Below is a small trained network, with its code and all its weights. Each question gives an input and a class and asks what happens when units are switched off, that is, made to give their printed mean instead of their output.

import numpy as np


def w(rows, s, z=0):
    codes = np.array(rows[::2]) - 128.0
    scale = np.full(codes.shape[1], s)
    scale[-1] = z or s
    return codes * scale


def norm(h):
    return h / np.sqrt((h * h).mean(-1, keepdims=True) + 1e-5)


def f(y):
    return np.maximum(y, 0)


def log_softmax(a):
    a = a - a.max(-1, keepdims=True)
    return a - np.log(np.exp(a).sum(-1, keepdims=True))


def net(x, mask):
    res = np.array(x, float).reshape(1, 5) / 4 @ E
    u = 0
    for l in range(2):
        y = f(norm(res) @ A[l][:, :-1].T + A[l][:, -1])
        res = res + np.where(mask[u : u + 12], y, B[l][:, -1]) @ B[l][:, :-1]
        u += 12
    return log_softmax(norm(res)[-1] @ U[:, :-1].T + U[:, -1])


A, B = {}, {}
E = w([
[84,79,123],'x0',
[126,152,254],'x1',
[43,77,53],'x2',
[172,162,166],'x3',
[197,9,86],'x4',
],0.0053)
A[0] = w([
[183,15,126,158],'0.n0',
[148,122,178,39],'0.n1',
[233,216,138,69],'0.n2',
[142,83,53,193],'0.n3',
[2,144,232,78],'0.n4',
[157,121,208,14],'0.n5',
[127,102,179,65],'0.n6',
[100,229,90,182],'0.n7',
[151,133,157,96],'0.n8',
[47,148,196,62],'0.n9',
[119,163,118,23],'0.n10',
[115,95,180,4],'0.n11',
],0.0098,0.0024)
B[0] = w([
[224,74,97,255],'0.n0',
[165,114,145,159],'0.n1',
[45,171,203,231],'0.n2',
[68,46,115,235],'0.n3',
[190,251,63,231],'0.n4',
[185,101,158,183],'0.n5',
[175,114,124,157],'0.n6',
[65,155,129,230],'0.n7',
[123,114,154,159],'0.n8',
[177,203,81,192],'0.n9',
[153,131,104,137],'0.n10',
[175,107,100,146],'0.n11',
],0.02,0.005)
A[1] = w([
[111,91,175,149],'1.n0',
[160,136,176,163],'1.n1',
[181,49,104,65],'1.n2',
[187,105,135,168],'1.n3',
[127,45,163,21],'1.n4',
[107,67,185,114],'1.n5',
[117,111,136,13],'1.n6',
[188,124,247,182],'1.n7',
[113,149,219,131],'1.n8',
[54,134,223,4],'1.n9',
[194,140,239,134],'1.n10',
[177,127,139,24],'1.n11',
],0.011,0.0018)
B[1] = w([
[142,158,105,169],'1.n0',
[130,89,168,180],'1.n1',
[191,136,76,255],'1.n2',
[151,79,81,207],'1.n3',
[217,166,85,204],'1.n4',
[162,169,89,185],'1.n5',
[132,129,118,130],'1.n6',
[103,94,252,232],'1.n7',
[98,199,184,201],'1.n8',
[123,186,38,193],'1.n9',
[128,43,240,227],'1.n10',
[152,86,118,157],'1.n11',
],0.018,0.0048)
U = w([
[46,209,149,54],'0',
[150,253,75,192],'1',
[229,65,24,194],'2',
[200,52,196,92],'3',
[109,102,126,1],'4',
[35,135,116,186],'5',
[125,136,239,116],'6',
],0.014,0.0088)

Each question gives the input, the list of numbers given to net, and the class t.
The units are the neurons (one row each of A and B). Each row of codes is followed by its name. A weight is (code - 128) times the scale printed after its matrix; where a second scale follows, it is the last column's (A, B and U).
mask holds one flag per neuron, layer by layer. A switched-off neuron (its flag False) gives its mean, the last column of its row in B, instead of its output. The means were averaged over made-up inputs and are rounded, as every weight is.
A unit's drop is (log p(t) with every unit on - log p(t) with that unit switched off) / (log p(t) with every unit on - log p(t) with every unit switched off).
The circuit of an input: a set's keep is (log p(t) with only the set's units on - log p(t) with every unit switched off) / (log p(t) with every unit on - log p(t) with every unit switched off). Starting from the 12 units with the biggest drops (on a tie, the unit counted first), units are removed one at a time, each time the one whose removal leaves the highest keep (on an exact tie, the one counted first), for as long as the keep stays at least 0.8.
circuit, biggest first: the units of the circuit, biggest drop first
k most important neurons: the k neurons with the biggest drops, biggest first
top k neurons in layer l: the k neurons of layer l with the biggest drops, biggest first
drop when u is switched off: that unit's drop, to one decimal
input [0,0,-4,4,4], class 6: circuit, biggest first => [0.n2]
input [-7,8,6,-5,2], class 1: 2 most important neurons => [0.n4; 0.n0]
input [5,7,-4,-8,3], class 2: top 2 neurons in layer 0 => [0.n2; 0.n4]
input [-5,-3,-7,4,-6], class 6: top 2 neurons in layer 0 => [0.n3; 0.n4]
input [7,6,-1,4,-2], class 1: 3 most important neurons => [0.n4; 0.n9; 0.n0]
input [-3,-1,-8,-2,-4], class 5: 2 most important neurons => [0.n2; 0.n0]
input [-2,7,5,0,0], class 1: top 2 neurons in layer 0 => [0.n4; 0.n0]
input [-8,-2,8,-5,-1], class 5: 2 most important neurons => [0.n0; 1.n2]
input [-7,3,-7,8,7], class 6: drop when 0.n2 is switched off => 0.4
input [-5,-6,8,5,-4], class 5: drop when 0.n5 is switched off => 0.0
input [3,7,4,1,1], class 1: drop when 0.n4 is switched off => 1.3
